Moves between units:
j567: ~>j582, *>j410, ^>j662, &>j926, !>j304, §>j401
j499: ~>j321, *>j228, ^>j23, &>j331, !>j857, §>j352
j228: ~>j184, *>j906, ^>j321, &>j280, !>j882, §>j880
j884: ~>j354, *>j11, ^>j943, &>j748, !>j129, §>j539
j689: ~>j984, *>j738, ^>j913, &>j375, !>j412, §>j571
j363: ~>j915, *>j710, ^>j682, &>j755, !>j927, §>j351
j187: ~>j628, *>j748, ^>j580, &>j472, !>j156, §>j428
j608: ~>j805, *>j304, ^>j370, &>j184, !>j596, §>j228
j565: ~>j89, *>j490, ^>j644, &>j864, !>j433, §>j279
j867: ~>j35, *>j23, ^>j133, &>j974, !>j672, §>j380
j156: ~>j381, *>j943, ^>j926, &>j580, !>j567, §>j374
j118: ~>j880, *>j949, ^>j352, &>j596, !>j331, §>j370
j457: ~>j490, *>j306, ^>j565, &>j533, !>j89, §>j412
j168: ~>j788, *>j644, ^>j11, &>j718, !>j109, §>j915
j854: ~>j401, *>j580, ^>j447, &>j480, !>j147, §>j416
j943: ~>j129, *>j354, ^>j381, &>j628, !>j410, §>j187
j129: ~>j713, *>j995, ^>j410, &>j943, !>j312, §>j628
j865: ~>j702, *>j192, ^>j790, &>j164, !>j380, §>j905
j995: ~>j205, *>j351, ^>j713, &>j354, !>j719, §>j884
j755: ~>j363, *>j340, ^>j537, &>j351, !>j682, §>j109
j927: ~>j191, *>j718, ^>j748, &>j682, !>j884, §>j537
j370: ~>j596, *>j805, ^>j525, &>j882, !>j192, §>j321
j517: ~>j793, *>j428, ^>j416, &>j582, !>j480, §>j567
j596: ~>j118, *>j13, ^>j192, &>j370, !>j352, §>j882
j447: ~>j147, *>j401, ^>j280, &>j949, !>j228, §>j13
j702: ~>j350, *>j352, ^>j380, &>j865, !>j974, §>j164
j525: ~>j192, *>j596, ^>j865, &>j818, !>j702, §>j857
j672: ~>j643, *>j905, ^>j216, &>j133, !>j306, §>j738
j164: ~>j865, *>j525, ^>j860, &>j905, !>j790, §>j35
j381: ~>j410, *>j129, ^>j567, &>j156, !>j582, §>j580
j582: ~>j517, *>j312, ^>j304, &>j567, !>j416, §>j926
j718: ~>j168, *>j591, ^>j191, &>j915, !>j11, §>j363
j312: ~>j428, *>j719, ^>j517, &>j410, !>j793, §>j381
j539: ~>j748, *>j927, ^>j187, &>j996, !>j628, §>j719
j374: ~>j580, *>j187, ^>j854, &>j793, !>j401, §>j517
j713: ~>j719, *>j205, ^>j312, &>j129, !>j428, §>j943
j401: ~>j926, *>j156, ^>j147, &>j854, !>j906, §>j480
j913: ~>j412, *>j984, ^>j707, &>j529, !>j279, §>j482
j352: ~>j331, *>j880, ^>j350, &>j192, !>j550, §>j525
j13: ~>j949, *>j480, ^>j118, &>j805, !>j880, §>j608
j880: ~>j280, *>j447, ^>j331, &>j118, !>j499, §>j596
j480: ~>j854, *>j374, ^>j949, &>j416, !>j447, §>j304
j339: ~>j216, *>j672, ^>j533, &>j984, !>j457, §>j689
j428: ~>j472, *>j996, ^>j793, &>j312, !>j374, §>j410
j410: ~>j312, *>j713, ^>j582, &>j381, !>j517, §>j156
j529: ~>j913, *>j689, ^>j955, &>j482, !>j707, §>j89
j550: ~>j23, *>j499, ^>j867, &>j350, !>j35, §>j702
j354: ~>j995, *>j109, ^>j129, &>j884, !>j713, §>j748
j743: ~>j556, *>j594, ^>j351, &>j788, !>j755, §>j168
j818: ~>j525, *>j370, ^>j164, &>j857, !>j865, §>j23
j864: ~>j565, *>j457, ^>j591, &>j279, !>j644, §>j707
j857: ~>j818, *>j882, ^>j905, &>j23, !>j164, §>j550
j306: ~>j188, *>j860, ^>j490, &>j216, !>j571, §>j339
j955: ~>j707, *>j913, ^>j340, &>j594, !>j710, §>j433
j109: ~>j351, *>j743, ^>j995, &>j11, !>j205, §>j191
j380: ~>j974, *>j350, ^>j177, &>j790, !>j738, §>j860
j790: ~>j380, *>j702, ^>j291, &>j860, !>j177, §>j643
j533: ~>j457, *>j216, ^>j864, &>j412, !>j565, §>j913
j35: ~>j905, *>j857, ^>j672, &>j867, !>j643, §>j974
j416: ~>j480, *>j793, ^>j13, &>j304, !>j949, §>j662
j191: ~>j11, *>j168, ^>j884, &>j927, !>j354, §>j682
j984: ~>j339, *>j133, ^>j412, &>j689, !>j533, §>j375
j350: ~>j550, *>j331, ^>j974, &>j702, !>j867, §>j865
j905: ~>j164, *>j818, ^>j643, &>j35, !>j860, §>j867
j351: ~>j755, *>j556, ^>j205, &>j109, !>j537, §>j11
j719: ~>j996, *>j537, ^>j428, &>j713, !>j472, §>j129
j594: ~>j955, *>j529, ^>j556, &>j433, !>j340, §>j644
j805: ~>j13, *>j416, ^>j596, &>j608, !>j118, §>j184
j331: ~>j499, *>j280, ^>j550, &>j352, !>j23, §>j192
j662: ~>j304, *>j582, ^>j608, &>j906, !>j805, §>j147
j216: ~>j306, *>j643, ^>j457, &>j339, !>j490, §>j984
j793: ~>j374, *>j472, ^>j480, &>j517, !>j854, §>j582
j537: ~>j682, *>j363, ^>j996, &>j205, !>j539, §>j995
j571: ~>j375, *>j291, ^>j482, &>j490, !>j529, §>j457
j433: ~>j594, *>j482, ^>j743, &>j644, !>j556, §>j591
j304: ~>j416, *>j517, ^>j805, &>j662, !>j13, §>j906
j860: ~>j790, *>j865, ^>j188, &>j643, !>j291, §>j672
j996: ~>j539, *>j682, ^>j472, &>j719, !>j187, §>j713
j375: ~>j689, *>j177, ^>j529, &>j571, !>j913, §>j490
j291: ~>j177, *>j380, ^>j375, &>j188, !>j689, §>j306
j710: ~>j637, *>j279, ^>j915, &>j340, !>j718, §>j556
j133: ~>j672, *>j35, ^>j339, &>j738, !>j216, §>j177
j682: ~>j927, *>j915, ^>j539, &>j537, !>j748, §>j205
j748: ~>j884, *>j191, ^>j628, &>j539, !>j943, §>j996
j643: ~>j860, *>j164, ^>j306, &>j672, !>j188, §>j133
j915: ~>j718, *>j637, ^>j927, &>j363, !>j191, §>j755
j707: ~>j279, *>j412, ^>j710, &>j955, !>j637, §>j594
j205: ~>j537, *>j755, ^>j719, &>j995, !>j996, §>j354
j23: ~>j857, *>j321, ^>j35, &>j550, !>j905, §>j350
j906: ~>j662, *>j567, ^>j184, &>j147, !>j608, §>j447
j949: ~>j447, *>j854, ^>j880, &>j13, !>j280, §>j805
j279: ~>j864, *>j533, ^>j637, &>j707, !>j591, §>j955
j412: ~>j533, *>j339, ^>j279, &>j913, !>j864, §>j529
j147: ~>j906, *>j926, ^>j228, &>j447, !>j184, §>j949
j882: ~>j370, *>j608, ^>j818, &>j321, !>j525, §>j499
j926: ~>j567, *>j381, ^>j906, &>j401, !>j662, §>j854
j556: ~>j340, *>j955, ^>j755, &>j743, !>j363, §>j788
j280: ~>j228, *>j147, ^>j499, &>j880, !>j321, §>j118
j591: ~>j644, *>j565, ^>j168, &>j637, !>j788, §>j710
j974: ~>j867, *>j550, ^>j738, &>j380, !>j133, §>j790
j321: ~>j882, *>j184, ^>j857, &>j499, !>j818, §>j331
j482: ~>j529, *>j375, ^>j594, &>j89, !>j955, §>j565
j192: ~>j352, *>j118, ^>j702, &>j525, !>j350, §>j818
j738: ~>j133, *>j867, ^>j984, &>j177, !>j339, §>j291
j177: ~>j738, *>j974, ^>j689, &>j291, !>j984, §>j188
j644: ~>j433, *>j89, ^>j788, &>j591, !>j743, §>j637
j89: ~>j482, *>j571, ^>j433, &>j565, !>j594, §>j864
j188: ~>j291, *>j790, ^>j571, &>j306, !>j375, §>j216
j490: ~>j571, *>j188, ^>j89, &>j457, !>j482, §>j533
j340: ~>j710, *>j707, ^>j363, &>j556, !>j915, §>j743
j637: ~>j591, *>j864, ^>j718, &>j710, !>j168, §>j340
j580: ~>j156, *>j628, ^>j401, &>j374, !>j926, §>j793
j628: ~>j943, *>j884, ^>j156, &>j187, !>j381, §>j472
j472: ~>j187, *>j539, ^>j374, &>j428, !>j580, §>j312
j788: ~>j743, *>j433, ^>j109, &>j168, !>j351, §>j718
j11: ~>j109, *>j788, ^>j354, &>j191, !>j995, §>j927
j184: ~>j608, *>j662, ^>j882, &>j228, !>j370, §>j280

In the rows, zero is written as 44.

The rows follow the links: the fewer symbols apart two units are, the more alike their rows tend to be.

Each row is also shifted at random along 4 hidden directions that mean nothing.

Known rows, each with its unit:
[ 58,  43,  49,  38,  53,  50,  46,  42,  50,  43,  39,  41,  40,  48,  45,  42,  45,  41,  40,  46,  45,  38,  48,  48,  41,  43,  41,  44,  47,  51,  47,  38,  32,  41,  46,  49,  44,  47,  39,  46,  44,  54,  43,  49,  40,  48,  38] -> j719
[ 53,  46,  40,  45,  44,  44,  40,  44,  38,  45,  48,  43,  44,  44,  48,  47,  43,  46,  47,  46,  47,  45,  47,  49,  50,  41,  44,  41,  41,  55,  49,  46,  43,  36,  46,  44,  46,  40,  49,  45,  44,  39,  44,  37,  48,  38,  35] -> j710
[ 48,  40,  58,  37,  37,  49,  49,  51,  47,  36,  46,  57,  39,  47,  46,  55,  51,  43,  47,  36,  44,  43,  37,  45,  34,  46,  51,  46,  50,  38,  40,  41,  46,  52,  43,  43,  46,  45,  37,  44,  39,  43,  46,  48,  43,  46,  49] -> j949
[ 33,  41,  44,  49,  48,  44,  46,  38,  45,  53,  43,  40,  44,  49,  47,  35,  46,  46,  42,  44,  47,  37,  47,  46,  45,  47,  39,  39,  46,  46,  38,  47,  44,  45,  38,  43,  33,  37,  43,  38,  49,  44,  40,  44,  44,  48,  40] -> j995
[ 73,  45,  37,  46,  42,  43,  36,  41,  46,  42,  42,  35,  58,  36,  46,  43,  38,  36,  43,  52,  45,  50,  45,  42,  44,  45,  56,  49,  39,  39,  50,  38,  26,  39,  42,  41,  47,  47,  34,  53,  50,  46,  38,  41,  46,  32,  45] -> j672
[ 53,  48,  46,  42,  35,  43,  44,  50,  42,  37,  51,  55,  44,  41,  45,  54,  46,  43,  50,  39,  40,  48,  38,  38,  45,  44,  50,  47,  45,  42,  41,  46,  54,  50,  48,  42,  52,  46,  47,  42,  38,  35,  45,  42,  51,  42,  47] -> j164
[ 32,  51,  37,  49,  46,  43,  46,  45,  45,  42,  42,  49,  47,  41,  40,  45,  41,  41,  47,  50,  37,  45,  44,  38,  47,  45,  46,  46,  45,  46,  40,  42,  47,  47,  46,  45,  51,  49,  50,  50,  45,  46,  46,  41,  43,  46,  43] -> j865
[ 54,  49,  43,  43,  47,  47,  38,  42,  47,  41,  40,  39,  48,  47,  37,  38,  38,  36,  39,  46,  45,  45,  44,  41,  49,  46,  40,  45,  36,  42,  41,  42,  39,  49,  48,  47,  43,  46,  43,  45,  48,  49,  36,  45,  48,  45,  47] -> j482
[ 47,  38,  49,  47,  37,  42,  42,  42,  38,  51,  51,  40,  47,  45,  50,  39,  43,  51,  41,  40,  49,  43,  46,  47,  46,  46,  43,  42,  44,  45,  44,  49,  46,  44,  40,  41,  34,  33,  42,  40,  45,  38,  42,  40,  49,  40,  42] -> j682
[ 57,  43,  54,  36,  38,  47,  39,  49,  37,  40,  53,  47,  40,  51,  48,  54,  47,  47,  41,  39,  49,  48,  42,  52,  46,  39,  47,  43,  38,  47,  55,  44,  42,  37,  50,  46,  48,  44,  43,  45,  38,  40,  43,  40,  50,  35,  45] -> j718
[ 26,  38,  50,  40,  52,  51,  51,  47,  49,  38,  39,  54,  39,  49,  45,  54,  60,  40,  49,  37,  44,  37,  36,  48,  34,  44,  47,  38,  51,  38,  38,  42,  49,  53,  39,  44,  49,  48,  39,  38,  44,  42,  45,  48,  39,  50,  46] -> j304
[ 48,  40,  40,  47,  39,  36,  45,  42,  35,  58,  50,  37,  35,  45,  49,  40,  42,  61,  43,  45,  46,  43,  52,  50,  46,  38,  38,  45,  47,  53,  57,  50,  49,  30,  44,  45,  35,  38,  50,  42,  39,  44,  53,  42,  42,  42,  36] -> j539
[ 62,  39,  47,  42,  46,  50,  47,  45,  42,  45,  45,  45,  41,  50,  48,  45,  47,  46,  39,  39,  44,  36,  42,  45,  42,  44,  40,  41,  49,  49,  40,  44,  46,  51,  44,  47,  41,  41,  40,  42,  42,  43,  44,  44,  47,  50,  37] -> j713
[ 49,  38,  45,  44,  38,  45,  48,  47,  40,  46,  46,  47,  43,  43,  50,  51,  47,  49,  44,  42,  42,  43,  41,  46,  37,  42,  51,  45,  51,  44,  48,  43,  45,  45,  40,  43,  45,  44,  41,  49,  40,  43,  51,  42,  41,  41,  42] -> j906
[ 44,  42,  56,  39,  46,  43,  47,  47,  45,  39,  49,  42,  47,  38,  45,  41,  42,  48,  36,  43,  44,  48,  50,  46,  46,  44,  42,  47,  47,  49,  51,  43,  37,  39,  51,  46,  52,  47,  44,  46,  38,  48,  47,  50,  39,  45,  46] -> j381
[ 29,  41,  56,  38,  50,  49,  49,  48,  45,  38,  43,  48,  38,  49,  40,  44,  47,  46,  38,  38,  43,  42,  44,  47,  44,  44,  36,  42,  47,  47,  44,  43,  48,  49,  49,  49,  49,  48,  47,  42,  39,  49,  48,  50,  39,  52,  46] -> j472
[ 50,  50,  41,  45,  44,  45,  39,  41,  48,  41,  34,  42,  44,  44,  42,  46,  39,  36,  52,  52,  48,  47,  45,  47,  41,  46,  47,  47,  40,  43,  46,  39,  32,  37,  40,  42,  42,  45,  40,  51,  50,  52,  42,  44,  39,  39,  43] -> j306
[ 40,  53,  40,  45,  47,  44,  44,  45,  48,  39,  39,  47,  46,  39,  40,  45,  37,  38,  47,  52,  39,  47,  47,  40,  45,  44,  47,  49,  45,  48,  46,  39,  38,  41,  47,  46,  53,  52,  47,  54,  43,  52,  47,  45,  38,  44,  43] -> j702
[ 42,  41,  50,  41,  42,  43,  47,  47,  45,  43,  42,  45,  41,  44,  45,  49,  44,  46,  44,  47,  43,  45,  46,  49,  37,  42,  50,  48,  50,  44,  55,  38,  35,  37,  43,  45,  48,  49,  41,  54,  39,  54,  52,  47,  34,  40,  45] -> j147
[ 45,  41,  51,  42,  45,  51,  40,  44,  41,  42,  45,  40,  50,  51,  44,  43,  43,  39,  35,  44,  46,  42,  43,  48,  45,  45,  47,  41,  39,  45,  46,  40,  35,  47,  45,  47,  44,  43,  38,  49,  47,  47,  37,  40,  48,  40,  44] -> j755
[ 51,  42,  42,  45,  44,  52,  43,  45,  38,  45,  48,  47,  48,  52,  48,  48,  48,  41,  41,  41,  43,  38,  39,  45,  47,  43,  47,  38,  41,  49,  38,  44,  47,  53,  43,  46,  45,  40,  43,  44,  46,  36,  37,  34,  55,  42,  37] -> j788
[ 50,  41,  51,  43,  31,  44,  49,  49,  43,  45,  49,  52,  43,  44,  48,  48,  45,  48,  44,  40,  40,  43,  40,  40,  39,  46,  50,  49,  51,  39,  42,  44,  47,  49,  43,  43,  42,  43,  39,  47,  39,  44,  47,  44,  46,  43,  47] -> j805
[ 45,  42,  49,  44,  44,  41,  42,  39,  44,  51,  45,  34,  44,  44,  47,  36,  40,  48,  41,  49,  49,  45,  53,  50,  46,  44,  41,  46,  44,  49,  53,  44,  32,  30,  42,  44,  36,  39,  41,  45,  45,  50,  44,  47,  39,  39,  42] -> j205
[ 40,  50,  41,  44,  53,  52,  48,  45,  53,  33,  32,  53,  46,  42,  39,  48,  45,  30,  51,  45,  41,  39,  39,  38,  40,  50,  45,  42,  47,  43,  28,  38,  45,  59,  42,  45,  52,  51,  42,  45,  49,  48,  42,  48,  40,  54,  42] -> j23
[ 28,  50,  38,  47,  52,  47,  42,  40,  48,  45,  35,  38,  45,  52,  32,  34,  38,  36,  39,  48,  43,  43,  45,  41,  50,  45,  35,  43,  36,  42,  39,  42,  42,  48,  46,  49,  41,  47,  49,  46,  51,  54,  38,  45,  46,  50,  48] -> j529
[ 43,  39,  42,  44,  52,  45,  49,  43,  48,  45,  46,  43,  50,  39,  50,  44,  53,  44,  42,  44,  42,  41,  44,  43,  40,  43,  48,  42,  50,  45,  44,  45,  41,  45,  41,  43,  48,  45,  39,  41,  45,  39,  44,  46,  41,  46,  42] -> j926
[ 26,  40,  49,  46,  43,  41,  42,  42,  40,  51,  47,  34,  45,  46,  44,  36,  39,  50,  38,  47,  47,  46,  51,  51,  48,  44,  40,  44,  40,  45,  52,  45,  37,  34,  43,  45,  38,  40,  46,  47,  46,  50,  44,  43,  40,  39,  46] -> j191
[ 42,  39,  50,  41,  41,  38,  48,  47,  41,  45,  57,  45,  46,  35,  51,  44,  49,  55,  41,  39,  44,  48,  47,  45,  46,  42,  45,  45,  49,  46,  50,  51,  50,  38,  47,  41,  47,  43,  46,  37,  37,  34,  49,  46,  44,  44,  45] -> j793
[ 69,  48,  52,  31,  43,  43,  42,  51,  49,  28,  41,  51,  37,  36,  41,  56,  44,  41,  54,  41,  49,  54,  44,  48,  38,  42,  47,  51,  45,  42,  53,  40,  40,  36,  50,  42,  55,  52,  42,  45,  36,  46,  52,  54,  36,  41,  49] -> j818
[ 37,  49,  33,  54,  30,  35,  42,  43,  34,  57,  47,  45,  34,  48,  44,  45,  36,  56,  53,  48,  43,  45,  45,  44,  48,  41,  42,  46,  42,  47,  48,  49,  57,  37,  42,  41,  33,  36,  56,  46,  43,  42,  51,  35,  48,  38,  40] -> j689
[ 41,  36,  38,  47,  37,  33,  47,  46,  33,  54,  51,  41,  39,  38,  52,  48,  47,  63,  46,  43,  43,  47,  48,  49,  41,  35,  48,  45,  51,  47,  61,  49,  51,  31,  41,  41,  45,  43,  49,  46,  37,  39,  59,  40,  39,  36,  41] -> j416
[ 44,  44,  45,  40,  47,  48,  40,  43,  50,  35,  38,  47,  47,  44,  41,  50,  50,  32,  51,  42,  49,  46,  37,  45,  39,  46,  49,  43,  38,  32,  39,  42,  41,  49,  41,  40,  46,  47,  37,  41,  50,  41,  38,  47,  44,  42,  52] -> j133
[ 56,  38,  59,  36,  39,  49,  48,  51,  40,  37,  52,  52,  42,  44,  48,  50,  48,  50,  39,  31,  45,  43,  40,  44,  44,  45,  40,  43,  48,  47,  40,  47,  55,  54,  49,  45,  49,  42,  44,  37,  35,  36,  47,  46,  50,  49,  45] -> j428

From each start, follow one symbol. Which unit do you reach?
Answer with the unit's name.
[ 38,  51,  41,  44,  44,  41,  44,  47,  46,  38,  40,  48,  41,  40,  40,  49,  40,  42,  50,  48,  40,  48,  45,  42,  44,  44,  46,  48,  45,  47,  46,  41,  45,  40,  48,  45,  52,  50,  49,  50,  41,  49,  50,  45,  38,  44,  44]
^ -> j974
[ 90,  39,  57,  33,  41,  53,  43,  49,  44,  36,  47,  47,  43,  47,  50,  50,  46,  42,  37,  36,  46,  41,  42,  46,  41,  44,  45,  45,  49,  49,  44,  40,  39,  51,  49,  47,  48,  44,  34,  45,  38,  43,  43,  46,  49,  45,  40]
! -> j410
[ 51,  39,  53,  41,  36,  38,  46,  49,  38,  44,  58,  45,  47,  36,  51,  43,  45,  57,  39,  37,  43,  50,  47,  44,  48,  42,  43,  45,  49,  49,  50,  50,  50,  41,  49,  43,  48,  41,  46,  40,  34,  35,  50,  45,  47,  42,  45]
~ -> j381
[ 18,  44,  48,  45,  40,  40,  51,  46,  45,  48,  44,  47,  37,  45,  42,  45,  42,  50,  44,  48,  40,  45,  47,  46,  39,  43,  45,  48,  49,  42,  52,  41,  42,  37,  43,  46,  44,  48,  47,  52,  40,  54,  53,  47,  34,  44,  48]
~ -> j949
[ 49,  39,  59,  32,  43,  40,  46,  51,  45,  37,  56,  51,  39,  37,  51,  54,  57,  52,  48,  35,  49,  51,  44,  50,  41,  40,  47,  46,  48,  42,  54,  49,  48,  34,  49,  40,  51,  46,  43,  31,  33,  32,  49,  51,  42,  41,  50]
! -> j416
[ 61,  42,  52,  33,  32,  38,  38,  51,  41,  35,  53,  51,  40,  39,  46,  59,  51,  48,  54,  35,  52,  57,  37,  47,  42,  40,  51,  49,  37,  31,  55,  48,  51,  36,  48,  37,  48,  46,  42,  36,  37,  31,  46,  46,  49,  33,  58]
§ -> j133
[ 37,  41,  63,  34,  43,  45,  48,  51,  44,  35,  51,  50,  39,  43,  43,  48,  49,  49,  41,  34,  47,  48,  44,  47,  44,  44,  39,  44,  46,  46,  47,  46,  50,  45,  52,  46,  52,  46,  47,  39,  34,  42,  49,  52,  42,  48,  50]
§ -> j156
[ 53,  35,  45,  42,  46,  47,  49,  46,  45,  42,  49,  50,  47,  42,  53,  52,  60,  45,  46,  34,  44,  39,  37,  43,  38,  44,  50,  40,  51,  41,  37,  48,  52,  55,  40,  40,  46,  42,  37,  34,  43,  29,  42,  43,  49,  47,  42]
^ -> j147
[ 23,  51,  38,  49,  45,  44,  44,  41,  46,  47,  35,  46,  36,  51,  39,  44,  41,  39,  54,  49,  45,  43,  44,  47,  43,  45,  42,  43,  40,  43,  41,  43,  45,  41,  40,  43,  38,  42,  49,  46,  49,  51,  45,  43,  39,  44,  43]
§ -> j689
[ 25,  39,  38,  51,  47,  35,  48,  41,  41,  54,  51,  37,  50,  36,  50,  37,  46,  56,  40,  46,  40,  44,  51,  43,  47,  41,  43,  43,  50,  49,  49,  51,  48,  38,  43,  43,  45,  42,  50,  42,  43,  38,  50,  43,  42,  45,  41]
* -> j428
[ 33,  41,  49,  42,  50,  48,  49,  46,  43,  43,  42,  44,  41,  49,  42,  41,  44,  47,  37,  41,  42,  40,  45,  46,  45,  44,  36,  40,  48,  49,  43,  43,  48,  51,  46,  49,  47,  46,  47,  45,  41,  50,  48,  46,  42,  53,  41]
§ -> j428
[ 56,  41,  52,  42,  50,  53,  47,  45,  48,  38,  42,  42,  55,  42,  45,  37,  41,  37,  31,  43,  41,  40,  46,  41,  45,  49,  43,  43,  49,  50,  37,  38,  33,  55,  47,  48,  52,  47,  36,  50,  44,  50,  40,  47,  44,  50,  41]
& -> j410
[ 39,  49,  36,  49,  38,  41,  42,  44,  39,  51,  45,  44,  38,  52,  38,  40,  37,  48,  43,  46,  41,  44,  44,  40,  49,  42,  39,  44,  39,  43,  43,  47,  53,  45,  46,  47,  36,  41,  52,  44,  45,  46,  43,  39,  51,  44,  45]
* -> j216
[ 43,  52,  43,  43,  45,  44,  44,  47,  48,  37,  45,  51,  47,  41,  41,  49,  43,  36,  46,  48,  38,  47,  42,  39,  45,  45,  50,  48,  43,  42,  42,  40,  41,  45,  49,  46,  53,  51,  44,  48,  43,  45,  41,  44,  45,  44,  48]
* -> j818
[ 10,  38,  50,  46,  39,  41,  44,  45,  35,  50,  52,  44,  38,  52,  43,  43,  48,  56,  42,  36,  48,  45,  42,  50,  47,  41,  38,  40,  39,  41,  48,  52,  58,  43,  43,  44,  37,  37,  53,  38,  43,  39,  47,  40,  47,  42,  49]
^ -> j995
[ 36,  39,  51,  42,  35,  41,  49,  50,  40,  44,  47,  52,  36,  45,  47,  53,  47,  52,  47,  39,  43,  45,  40,  47,  37,  42,  48,  46,  50,  41,  49,  44,  50,  43,  43,  43,  45,  44,  44,  46,  37,  44,  54,  44,  40,  42,  47]
& -> j949
[ 34,  37,  47,  47,  39,  47,  43,  44,  35,  49,  50,  43,  47,  52,  46,  42,  46,  48,  38,  37,  46,  41,  40,  45,  47,  45,  43,  39,  41,  44,  40,  48,  52,  53,  41,  45,  38,  36,  44,  42,  46,  37,  41,  35,  53,  42,  44]
~ -> j755
